In the rows, zero is written as 128.
Each row of numbers stands for one object and depends on some of the facts below. Use the named rows to name the rest.

Some rows with their names:
[ 93 123 123 120 122 140 109 124 121 109 159 135  84 117 158 123 113  90
 163 142  92  87 129 107 157 112 133 150 119 115 111 137 143 170  88 150
 126 144 138 177 187 148 110 123 136 132 171 139 157] : grafur
[ 57 137 106 150 103 128 124 142 155 120 168 132  87 117 175 130  84 105
 165 136 140 112 136 111 138 108 118 161  85 137 165 135 154 159  68 137
 124 125 146 139 208 134 138 157 109 105 173 159 159] : baflibil
[ 83 143 122 148 115 132 124 143 126 139 145 130  91 105 167 167  78  78
 148 129 115 127 102 113 155 119 128 158 110 152 155 156 150 158  72 159
 109 131 132 146 171 147 135 143 133 103 178 160 149] : nofu
[ 66 137 120 121 108 133 129 128 148 119 151 123  89 112 159 157  97  97
 169 128 114 104 109 109 146 120 133 143  93 129 141 131 146 153  67 141
 111 120 130 155 173 143 120 143 135 117 165 146 168] : pastiger
[ 70 139 110 128 116 137 127 124 141 120 118 115  97  97 154 162  99  78
 173 101 123 122  88 144 164 100 113 161  64 105 150 122 160 149  67 129
 106 123 135 150 185 131 118 129 127 141 128 142 166] : letak
[ 88 132 121 121 121 141 119 130 129 109 137 133  96 123 156 141 104  97
 168 138 103 100 133 124 164 106 132 150 104 111 136 149 160 159  91 145
 112 128 133 185 170 139 109 143 140 130 181 153 150] : plusturer
[ 80 137 125 140 142 132 114 133 124 116 151 131  91 102 159 142  96  79
 165 115 116 116 117 116 161 100 118 152  97 136 128 132 159 160  78 155
 116 139 144 149 176 139 120 125 141 122 153 135 170] : dufa
[ 83 137 126 133 128 133 122 135 120 113 130 143  92 112 145 156 100  88
 166 116 102 113 120 128 168 100 126 151 101 129 140 145 173 158  75 149
 103 125 149 175 173 132 121 140 131 137 158 140 153] : stidruk
[ 67 132 121 122 115 127 116 113 155 122 140 118  94 109 165 145  98  97
 158 132 117 106 117 124 154 114 139 148 100 114 138 133 157 142  83 131
 104 131 136 171 168 147 137 123 135 112 174 135 165] : rubel
[ 58 124 115 123 135 126 115 108 145 125 140 123  96 114 172 131  95 100
 168 133 122 105 105 122 144 107 144 145 105 113 135 130 157 147  93 124
  89 144 120 152 159 145 155 119 125 121 168 125 167] : sifil
[ 82 136 118 120 126 141 128 108 157 131 147 121  91 123 161 157 108  92
 176 102 134 123 128 117 165 105 151 148  99 122 137 133 159 142  78 138
 119 115 125 143 184 136 129 146 123 128 169 144 175] : stopoflik
[ 79 135 115 118 120 135 128  99 163 125 157 115  85 123 160 155 121  93
 168 103 141 100 130 113 166 107 154 144 101 124 135 133 161 135  82 135
 115 118 117 140 197 135 116 151 116 133 161 138 168] : tevo
[ 87 137 119 118 121 140 132  99 151 134 151 114  93 120 155 162 110  86
 165 100 133 107 125 117 163 106 151 149 108 136 136 131 159 133  83 144
 111 120 116 146 189 142 112 143 122 130 167 145 171] : zimiko
[ 90 139 120 120 121 138 130 100 146 136 149 114  91 118 156 162 109  83
 163 100 132 111 120 117 164 106 149 150 110 139 137 133 157 134  83 146
 111 125 115 145 186 142 117 143 121 129 168 144 168] : guta
[ 84 145 127 123 117 129 144 115 162 132 150 116  95 117 159 153 110  78
 178 122 135 111 127 107 160 108 146 147 106 134 135 126 155 134  84 146
  88 133 133 157 189 146 121 138 127 143 156 155 171] : klatrol
[ 83 145 127 125 121 129 144 114 164 132 149 116  95 116 158 154 107  78
 178 118 138 115 126 108 162 108 143 146 101 134 135 121 156 134  82 146
  89 132 137 153 188 144 119 135 127 141 156 152 175] : grituvos
[ 60 135 107 115  97 133 136 108 202 113 158 128  78 125 158 151 139 103
 179 119 159 100 140 121 178 118 164 130  85  90 144 141 173 135  74 105
 116  97 124 138 226 119 133 169  94 144 145 143 157] : retrufol
[ 80 147 140 139  96 156 149 127 132 131 144  67  86 119 133 111  62 125
 192 110 105 118 134 114 125 102 123 192  62 160 177  61 108 159  53 148
 116 127 142 189 166 175 111 104 132 137 207 155 219] : leba

Facts:
baflibil: ρ 979; Π flaku; ζ leba
bedon: ρ 922; Π bruruske; λ stizol; ζ trugin
beston: ρ 979; ζ muplur
brefer: ρ 979; λ tregrik; ζ plusturer
broklas: ρ 979; λ plido; ζ todek
brostebrar: ρ 408; Π gegra,nopam; λ sosti; ζ mepu
bruruske: ρ 408; ζ graflomam
bugron: ρ 922; ζ todek
bupul: ρ 922; Π nofu,stidruk; ζ trugin
dafen: ρ 922; λ niza; ζ muplur
dasta: ρ 922; ζ pugron
didram: ρ 979; ζ klefun
dradri: ρ 922; Π mubruk; ζ givu
draplel: ρ 979; Π drastem; ζ stastan
drastem: ρ 979; λ grafur; ζ plusturer
dretuskes: ρ 408; ζ skizal
drokanur: ρ 922; λ febes; ζ plusturer
dropluk: ρ 922; Π givu; ζ leba
droru: ρ 979; ζ plusturer
drudar: ρ 408; Π dufa; ζ graflomam
drunus: ρ 922; Π lasa,dretuskes; ζ stastan
dufa: ρ 922; ζ motal
dufu: ρ 922; λ mepu; ζ stopoflik
fakam: ρ 922; ζ goro
febes: ρ 979; λ skizal; ζ trugin
fekis: ρ 979; ζ skizal
fena: ρ 922; λ grabe; ζ motal
fizur: ρ 922; ζ skizal
flabi: ρ 408; Π graflomam,broklas,droru,bugron; ζ pugron
flagon: ρ 408; ζ skizal
flaku: ρ 979; λ grotek; ζ pugron
flamotrus: ρ 922; Π notrir; ζ givu
fledan: ρ 408; λ brostebrar; ζ givu
fleste: ρ 979; Π leba; ζ skizal
flibruk: ρ 979; Π dasta,stuplik; ζ stopoflik
flistan: ρ 922; λ sifil; ζ pugron
flofu: ρ 408; Π fledan,stopoflik; ζ plusturer
flotruk: ρ 979; Π graflomam; λ flaku; ζ muplur
fonos: ρ 922; ζ trugin
fove: ρ 922; Π mubruk,fena,grupa,plusturer; λ taskom; ζ stopoflik
fuvik: ρ 979; Π taskom,trusigo; λ bedon; ζ stastan
gegra: ρ 408; ζ todek
givu: ρ 979; ζ leba
goro: ρ 922; λ trusigo; ζ leba
grabe: ρ 922; Π masko,robrul; λ letak; ζ plusturer
graflomam: ρ 408; ζ skizal
grafur: ρ 922; ζ klefun
grestu: ρ 979; ζ muplur
grituvos: ρ 408; λ nidrikle; ζ todek
grotek: ρ 979; λ skezus; ζ flabi
grukler: ρ 922; Π masko,nofu,lasa,grupa; λ trutir; ζ plusturer
grulam: ρ 979; ζ muplur
grupa: ρ 408; ζ klefun
grustepon: ρ 408; ζ givu
guta: ρ 922; ζ stopoflik
kasitrol: ρ 922; ζ flabi
kestu: ρ 979; ζ trugin
klatrol: ρ 922; ζ todek
kledrogis: ρ 979; ζ stastan
klefun: ρ 979; ζ motal
kloflebes: ρ 922; ζ klefun
kloplel: ρ 922; Π leba,motal; λ stodre; ζ trugin
kluflar: ρ 979; ζ pugron
lasa: ρ 922; λ flotruk; ζ givu
leba: ρ 408
lebun: ρ 922; λ trige; ζ leba
letak: ρ 979; λ nidak; ζ motal
lige: ρ 408; ζ todek
lirul: ρ 408; Π masko,sodru; ζ graflomam
logu: ρ 979; λ flagon; ζ goro
manubuk: ρ 922; λ logu; ζ goro
masko: ρ 408; λ dafen; ζ stopoflik
mepu: ρ 922; λ fledan; ζ leba
mibi: ρ 979; Π todek,nofu; ζ skizal
motal: ρ 979
mubruk: ρ 979; ζ pugron
muplur: ρ 979; ζ pugron
nestas: ρ 922; λ skulaplos; ζ klefun
nidak: ρ 979; λ sodru; ζ skizal
nidrikle: ρ 922; Π stelen,pastiger; λ dufa; ζ klefun
niza: ρ 922; λ stopoflik; ζ mepu
nofu: ρ 922; ζ leba
nokom: ρ 979; Π bruruske,rumaplur; ζ todek
nopam: ρ 922; λ plefiku; ζ klefun
notrir: ρ 922; ζ plusturer
pastiger: ρ 922; ζ leba
pebuk: ρ 922; Π flistan,klefun,klatrol; ζ trugin
plafi: ρ 922; Π nidak,retrufol; ζ todek
plefiku: ρ 922; ζ stastan
plido: ρ 979; Π zesir; ζ mepu
plistizan: ρ 922; ζ stopoflik
plotro: ρ 979; ζ plusturer
plusturer: ρ 922; λ nestas; ζ motal
pugron: ρ 922
rabi: ρ 979; Π flistan,stopoflik; ζ plusturer
raskun: ρ 979; Π kluflar,flaku,bugron; λ grituvos; ζ stopoflik
retrufol: ρ 922; λ rumaplur; ζ trugin
robrul: ρ 922; ζ plusturer
rubel: ρ 408; λ flistan; ζ pugron
rumaplur: ρ 979; λ raskun; ζ todek
sadrer: ρ 408; ζ todek
sepan: ρ 408; Π stedin; ζ todek
sifil: ρ 408; λ nopam; ζ pugron
skaplir: ρ 408; Π brefer,tevo,nestas,retrufol; ζ todek
skastak: ρ 922; Π robrul,fonos; ζ klefun
skezus: ρ 979; λ treskek; ζ todek
skizal: ρ 922
skobros: ρ 979; Π nofu,klefun,guta,dafen; ζ stopoflik
skulaplos: ρ 979; λ dretuskes; ζ stopoflik
sodru: ρ 408; λ stelen; ζ givu
sosti: ρ 979; Π graflomam; λ plusturer; ζ klefun
stabaskur: ρ 922; Π lasa,lige,kestu; ζ plusturer
stastan: ρ 922; ζ motal
stedin: ρ 922; ζ skizal
stelen: ρ 922; λ manubuk; ζ givu
stidruk: ρ 979; ζ plusturer
stizol: ρ 922; λ kloplel; ζ muplur
stodre: ρ 922; λ rubel; ζ todek
stopoflik: ρ 922; λ fove; ζ skizal
stuplik: ρ 922; ζ stastan
taskom: ρ 979; λ drokanur; ζ plusturer
tevo: ρ 922; ζ stopoflik
todek: ρ 922; ζ skizal
tregrik: ρ 979; Π rumaplur,tevo,plefiku; λ kledrogis; ζ pugron
tresar: ρ 922; Π grupa,kledrogis; ζ mepu
treskek: ρ 922; Π retrufol; λ goro; ζ leba
trige: ρ 408; Π graflomam; λ broklas; ζ muplur
trugin: ρ 979; Π stedin,dasta; ζ skizal
trusigo: ρ 408; ζ todek
trutir: ρ 979; ζ stopoflik
varifim: ρ 979; Π vidir,leba; ζ skizal
vatim: ρ 922; ζ leba
vidir: ρ 922; ζ plusturer
zeple: ρ 922; Π masko,grulam,dufa,beston; ζ mepu
zesir: ρ 922; ζ klefun
zigol: ρ 922; Π givu; ζ motal
zimiko: ρ 979; ζ stopoflik
zitasar: ρ 979; Π klefun,grituvos; ζ skizal
zuvo: ρ 979; ζ klefun

Name these rows:
No name comes twice in this set of rows, the named rows included.
[ 79 137 117 129  84 139 137 135 139 140 137 129  88 117 159 174  85  97
 160 141 104 113  98 113 146 133 143 151 109 134 167 163 142 156  67 142
 107 113 125 165 175 149 138 158 121 114 183 173 136]  lasa
[ 52 139 122 130 121 129 129 138 153 120 157 126  85 103 154 172  90  94
 181 105 115 124 102 103 144 118 129 142  75 145 140 118 147 157  48 154
 119 107 146 130 164 135 128 145 139 106 144 137 185]  stelen
[ 78 141 137 120  86 126 116 129 177 119 132 113 101 100 153 158 102  89
 133 130 114 116 135 132 168 124 135 157  92 115 144 136 157 128  70 134
 126 112 157 201 177 152 119 122 158  90 185 140 156]  stizol
[ 69 142 110 164 104 130 129 149 138 132 165 134  89 111 180 142  69  96
 154 140 134 124 125 107 134 115 114 166  96 156 173 149 150 162  69 151
 122 129 142 132 198 139 141 160 114  96 181 170 149]  tresar
[ 69 136 120 120 112 132 126 131 144 115 160 121  91 115 161 151  98 101
 165 136 109  95 119 104 144 122 134 141  98 133 135 133 144 155  72 146
 115 124 128 158 170 145 112 144 141 109 173 150 164]  goro
[ 83 139 120 168 126 129 119 149 118 121 142 153  91 113 163 133  81  89
 156 121 128 129 138 130 159  90 109 176 102 144 165 157 179 165  76 151
 112 133 161 157 202 126 142 148 109 126 173 156 142]  stabaskur
[ 82 136 129 133 121 140 129 133 120 110 130 124  91 115 138 140  96 102
 178 110 103 112 130 128 159  94 124 164  87 130 145 119 161 160  71 146
 105 121 150 183 171 140 113 127 131 147 169 138 173]  vidir
[ 68 140 141 136 158 122 123 123 152 126 176 133  88 104 150 159 101  81
 179  79 131 138 139  93 161  98 138 138  99 166 106 105 162 144  61 172
 120 119 160 123 170 138 132 123 149 113 146 110 208]  flagon
[ 65 144 112 125 121 131 133 111 172 123 141 113  94 106 159 162 112  82
 177  99 146 116 105 127 166 103 133 146  71 113 144 121 163 136  72 126
 105 119 125 131 196 130 121 140 121 137 131 139 176]  nidak
[ 54 139 130 131 127 127 128 139 154 123 161 131  83 102 149 172  90  96
 181 102 115 129 112  99 145 118 130 138  82 151 132 116 149 158  47 159
 122 106 156 130 166 138 133 143 142 106 147 131 189]  manubuk
[ 62 129 116 117 117 140 133 132 154 126 145 132  90 124 168 165  90 103
 189 125 109 128 111 109 144 120 143 139  83 117 143 135 139 163  66 142
 122 105 131 144 157 138 135 154 137 111 170 154 174]  niza
[ 89 152 122 145  79 133 136 133 184 122 170 122  86 122 162 140 110  92
 146 124 158 117 175 114 169 107 131 166  94 135 161 143 164 131  68 142
 144 107 155 162 245 135 106 166 113 112 184 173 149]  bedon
[ 84 139 121 122 139 133 125 100 141 127 159 110  93 116 160 155 109  81
 166  95 135 104 126 111 159  98 140 148 103 142 127 120 159 137  86 151
 114 131 117 134 183 139 106 138 129 125 162 133 179]  trutir
[ 67 132 124 122 105 130 119 119 163 121 142 121  94 111 164 141  99 100
 155 136 120 107 124 125 155 117 142 149  99 112 145 137 159 142  81 127
 110 125 138 175 177 145 138 130 131 111 176 138 159]  flaku
[ 82 132 126 133 135 133 113 132 122 111 149 134  88 106 155 141 103  83
 168 116 107 112 119 117 162 101 122 152 100 125 121 129 160 166  77 150
 118 138 147 157 178 136 115 122 141 130 149 132 170]  kledrogis

The same objects again, as new rows of numbers:
Some rows with their names:
[122  94 127 134 147 113 129 120 121  95 118 153 111 124 135  74 147 117
 118 126 123 129 166 139 110 123 137 132 132 136 135 100 129 126 123] : motal
[113 139 126 123 141 128 121 124 126 135 164 127  82 140 121 139 125 126
 120 123 100 113 100 133 115 128 143 126 118 146 117 134 139 127 117] : skizal
[131 148 133 125 114 103 126 111 136 182 126 127 159 144 123 196 121 119
 139 134 145 145  97  91 103 134 122 110 139  97 156 164  95  89 148] : mibi
[142 162 135 150 122 100  91 135 125 148 121 125 132 123 127 107 149 119
 105 134 106 109  83 114 122 137 131 134 114 110 145 117 120 130 107] : todek
[ 85 159 186 122 139 185 137 157 107  98 149 100  84 105 126 161 123 154
  34 174 148 116  69 142 150  98 136 143 177 101  73 161 165 115 165] : graflomam
[129 156 133 141 122 105 105 135 119 137 126 118 108 131 124 108 142 124
 108 125 110 108 102 117 114 140 125 133 121 121 147 114 122 117 113] : lige
[132  78 119 112 110  39 173 137 120 132 134 176 231 148 135  65  51 122
 103 146 163 174 130 154 131 115 117 129 132 135 132 110 130 118 122] : varifim
[124 104 130 141 139 124 135 124 134 107 133 104  79 132 125 135 114 126
 110 112 113 110 115 134 103 139 120 124 130 143 127 127 140 120 142] : plistizan
[151 150 145 160 126  99 138  98 176 191 106 154 147  99 136 187 125 102
 143 116 158 160 113  94  99 168 110 119 146  51 111 149  96  88 157] : grukler
[122 111 129 126 143 101 142 110 134 131 161 132 106 121 129 133 114 118
 104 125 105 114  98 140 102 133 127 128 121 150  87 139 145 138 127] : trutir
[117 118 143 140 164 115  96 111 148 106 136 150  80 123 128 118 178 117
 114 117 106 122 108 112 115 138 131 120 136 114 135 115 111 119 129] : grupa
[156 125 137 147 118  98 117 117 125  91  93 115 102  91 145 109 127 122
 118 130 146 121 189 136  87 131 125 130 127 121 102 102 115 123 131] : drastem
[102 136 136 137 152 121 132 124 136 127 128 150 104 133 127 137 165 105
 128 108  99 121 106 115  98 159 135 128 137 122 144 128 135 110 133] : sodru
[141 115 135 150 137 123 106 130 130 107 124 107  67 117 130 105 134 129
 110 113 125 117 141 128 109 130 126 127 127 117 129 109 126 128 131] : grotek
[143 101 136 157 121 109 145 125 157  94  98 178  98 124 125 125 109 131
 115 151 166 137 152 106 119 125 134 124 157 131 120 112 100  88 118] : fuvik
[124 124 136 140 145 111 117 126 130 107 123 135  75 125 132 116 141 117
 108 118 112 119 127 133 109 141 134 129 130 127 123 111 131 119 127] : kluflar
[120 108 134 136 151 118 123 115 129 105 125 148 111 116 134  95 158 114
 118 125 116 125 143 126 105 132 133 127 134 123 118 111 123 123 126] : stuplik
[120 126 129 123 114 104 144 105 137 158 129 121 160 143 118 202 117 120
 136 127 146 147 114  99  97 131 118 107 142 110 149 172 101  86 158] : skobros

Which object is each row?
No name comes twice in this set of rows, the named rows included.
[105 130 187 114 149 153 133 129 125  90 166 157 115  88 136 128 132 153
  35 188 186 163  99 140 168  76 128 135 178  73  75 140 119 123 154]  sosti
[106 150 181 126 130 173 149 150 122 113 140 125 113 101 132 152 108 154
  60 167 183 160 110 138 160  98 120 138 184  60  90 145 133 112 166]  flotruk
[133 142 141 148 151 110 113 120 160 194 117 181 109 110 137 170 112  93
 141 114 142 173 112  84 106 194 109 120 158  66 125 142 118  84 160]  grabe
[104 122 136 113 149  95 139 120 144 182 151 187 166 136 130 144 117 106
 118 131 131 163  79 133 131 140 133 128 139 103 107 135 130 117 128]  plido
[138 110 129 146 103  94 157 127 147 134 131 152 120 137 121 154  67 134
 118 152 161 135 118 115 120 116 130 124 140 140 116 127 114  93 115]  bedon
[134 147 128 131 123 119  91 130 117 147 156 116  94 128 128 109 130 129
 111 133 111 112 107 132 125 119 134 131 109 124 129 114 125 139 101]  trusigo
[114 113 132 122 141 127 124 105 132 128 129 161 147 145 120 128 167 120
 134 139 144 153 133  99 118 125 132 114 153  93 173 145  90 100 148]  skastak
[113 109 135 142 168 118 111 121 127 123 119 170 110 117 135 104 158 102
 120 117 101 126 122 108 102 159 134 129 147 126 134 129 135 121 140]  letak
[119 108 139 155 161 105 112 119 130 117 100 174 138 100 142  91 154  96
 115 127 111 126 122  92  94 168 122 127 157 135 133 132 134 114 149]  fena
[114 117 130 145 149 123 116 138 131 133 130 134 101 138 126 119 121 112
 115 108  99 118  86 113 110 162 126 130 137 139 156 131 146 117 139]  nidak
[129 106 132 145 127  69 142 136 132 107 106 131 143 128 130 106  99 123
 103 117 126 125 117 128 104 143 117 127 129 143 138 117 131 110 135]  retrufol
[ 84 150 128 117 138 128 149 129 133 145 155 130 108 170 111 156 148 119
 128  99  86 113  82 154 115 139 149 133 121 123 134 124 150 111 115]  flagon
[116 113 133 126 168 145  94 117 117 120 152 121  87 127 136  86 181 120
 117  95 105 145 145 151 123 140 122 127 123  83 135 101 133 156 153]  plefiku

